Below are the code and all the weights of a small trained network. Each question names an input and a class and asks about switching units off, where a switched-off unit gives its printed mean instead of its output.

import numpy as np


def w(rows, s, z=0):
    codes = np.array(rows[::2]) - 128.0
    scale = np.full(codes.shape[1], s)
    scale[-1] = z or s
    return codes * scale


def norm(h):
    return h / np.sqrt((h * h).mean(-1, keepdims=True) + 1e-5)


def f(y):
    return y / 2 * (1 + np.tanh(0.7978845608 * (y + 0.044715 * y**3)))


def log_softmax(a):
    a = a - a.max(-1, keepdims=True)
    return a - np.log(np.exp(a).sum(-1, keepdims=True))


def net(x, mask):
    res = np.array(x, float).reshape(1, 8) / 4 @ E
    u = 0
    for l in range(4):
        y = f(norm(res) @ A[l][:, :-1].T + A[l][:, -1])
        res = res + np.where(mask[u : u + 3], y, B[l][:, -1]) @ B[l][:, :-1]
        u += 3
    return log_softmax(norm(res)[-1] @ U[:, :-1].T + U[:, -1])


A, B = {}, {}
E = w([
[107,172,61,129,171,100,253,80,236,192],'x0',
[132,132,127,124,127,129,129,130,126,132],'x1',
[130,130,129,126,124,130,129,125,128,131],'x2',
[202,59,132,89,47,32,159,48,158,80],'x3',
[53,49,105,118,85,58,112,160,83,246],'x4',
[127,129,125,126,132,125,127,129,128,125],'x5',
[124,120,125,130,136,125,124,130,133,123],'x6',
[129,127,130,131,127,130,129,128,129,129],'x7',
],0.0049)
A[0] = w([
[140,68,85,92,59,93,193,113,159,124,4],'0.n0',
[202,181,88,154,166,182,212,117,230,143,63],'0.n1',
[199,162,177,102,101,152,62,160,106,4,67],'0.n2',
],0.0034,0.002)
B[0] = w([
[169,195,180,185,141,91,128,33,86,160,148],'0.n0',
[40,207,82,140,126,92,95,66,65,46,211],'0.n1',
[147,15,158,142,127,205,253,162,86,178,254],'0.n2',
],0.0044,0.0027)
A[1] = w([
[186,41,183,108,32,95,109,87,119,57,72],'1.n0',
[106,101,187,136,88,81,1,134,92,158,31],'1.n1',
[68,174,98,136,159,130,177,129,116,214,4],'1.n2',
],0.0049,0.0016)
B[1] = w([
[233,127,46,147,152,134,188,173,79,129,252],'1.n0',
[113,206,12,28,75,128,87,170,87,115,194],'1.n1',
[194,3,73,142,150,212,114,232,207,122,177],'1.n2',
],0.0056,0.0036)
A[2] = w([
[134,124,253,156,159,184,113,109,71,85,114],'2.n0',
[108,133,147,95,124,209,76,192,68,97,58],'2.n1',
[133,51,141,114,81,47,168,103,129,169,5],'2.n2',
],0.0064,0.0022)
B[2] = w([
[253,101,125,226,210,77,158,79,144,234,218],'2.n0',
[53,203,219,177,139,20,117,53,255,153,253],'2.n1',
[133,162,163,143,237,117,96,39,96,175,169],'2.n2',
],0.0061,0.0052)
A[3] = w([
[100,205,132,189,204,204,137,137,150,66,82],'3.n0',
[11,109,122,62,122,66,115,58,180,181,182],'3.n1',
[214,111,159,102,112,119,192,52,141,2,1],'3.n2',
],0.0053,0.00077)
B[3] = w([
[185,121,70,27,138,116,121,55,6,145,253],'3.n0',
[169,153,215,180,132,172,113,160,126,71,228],'3.n1',
[2,117,188,127,60,184,96,195,196,97,245],'3.n2',
],0.0064,0.0035)
U = w([
[176,139,187,190,204,66,135,58,140,205,255],'0',
[15,199,176,139,98,102,55,209,159,137,51],'1',
[194,57,171,165,87,214,184,208,109,70,98],'2',
[163,103,28,48,69,49,114,145,34,149,82],'3',
[130,186,28,38,193,170,140,77,58,110,100],'4',
[81,23,73,129,170,184,147,214,180,183,135],'5',
[8,170,149,101,67,127,167,81,202,44,72],'6',
],0.016,0.0021)

Each question gives the input, the list of numbers given to net, and the class t.
The units are the neurons (one row each of A and B). Each row of codes is followed by its name. A weight is (code - 128) times the scale printed after its matrix; where a second scale follows, it is the last column's (A, B and U).
mask holds one flag per neuron, layer by layer. A switched-off neuron (its flag False) gives its mean, the last column of its row in B, instead of its output. The means were averaged over made-up inputs and are rounded, as every weight is.
A unit's drop is (log p(t) with every unit on - log p(t) with that unit switched off) / (log p(t) with every unit on - log p(t) with every unit switched off).
The circuit of an input: a set's keep is (log p(t) with only the set's units on - log p(t) with every unit switched off) / (log p(t) with every unit on - log p(t) with every unit switched off). Starting from all 12 units, units are removed one at a time, each time the one whose removal leaves the highest keep (on an exact tie, the one counted first), for as long as the keep stays at least 0.8.
units of the circuit, in order: the units of the circuit, biggest drop first
unit that matters most: the unit with the biggest drop
top k neurons: the k neurons with the biggest drops, biggest first
k most important neurons of layer l: the k neurons of layer l with the biggest drops, biggest first
drop when u is switched off: that unit's drop, to one decimal
input [-6,-3,5,5,0,-4,3,-3], class 2: unit that matters most : 0.n2
input [1,4,-2,0,-5,-1,3,3], class 4: top 2 neurons : [3.n0, 0.n1]
input [7,-1,6,0,5,-8,8,-8], class 5: top 3 neurons : [1.n2, 2.n1, 2.n0]
input [-2,3,2,-1,1,-2,-5,1], class 1: top 2 neurons : [1.n1, 2.n0]
input [5,-2,7,-1,6,-2,-4,-6], class 5: top 2 neurons : [1.n2, 2.n1]
input [-4,-1,-2,7,-1,-3,7,-2], class 2: top 2 neurons : [3.n2, 3.n0]
input [-6,7,-7,-1,0,2,8,3], class 0: top 2 neurons : [0.n2, 2.n1]
input [-8,-3,1,0,-6,-6,5,-7], class 0: top 3 neurons : [2.n0, 2.n1, 1.n2]
input [-2,1,6,-8,-7,2,6,-8], class 0: top 2 neurons : [2.n0, 2.n1]
input [0,8,8,5,2,7,8,-5], class 3: top 3 neurons : [1.n0, 2.n1, 2.n0]
input [0,-4,5,3,-3,-8,1,-2], class 2: top 2 neurons : [2.n1, 1.n0]
input [2,-3,2,1,-5,5,-3,-1], class 6: top 2 neurons : [3.n2, 2.n2]
input [-3,2,-1,0,7,0,-4,-8], class 1: 2 most important neurons of layer 3 : [3.n0, 3.n1]
input [8,8,-6,-8,-1,-2,7,-4], class 4: unit that matters most : 3.n0
input [8,4,-4,-4,1,1,3,4], class 5: top 2 neurons : [1.n2, 2.n2]
input [6,0,-4,1,-1,-4,1,-4], class 6: 2 most important neurons of layer 1 : [1.n0, 1.n1]
input [5,-8,-3,1,-4,-3,8,-8], class 6: 2 most important neurons of layer 2 : [2.n2, 2.n0]
input [8,-5,-4,-6,0,3,-6,-8], class 4: 2 most important neurons of layer 0 : [0.n1, 0.n2]
input [1,5,-7,-4,-4,-6,-1,-6], class 4: drop when 3.n0 is switched off : 2.2
input [-3,-6,8,-8,-8,-6,1,-4], class 0: drop when 2.n0 is switched off : 0.4
input [3,6,-2,-5,1,-8,-1,-7], class 5: drop when 1.n2 is switched off : 3.4
input [6,0,-5,-3,-8,8,-8,-1], class 4: units of the circuit, in order : [3.n0]
input [4,-6,5,-1,1,-6,-5,-7], class 5: 2 most important neurons of layer 2 : [2.n1, 2.n2]
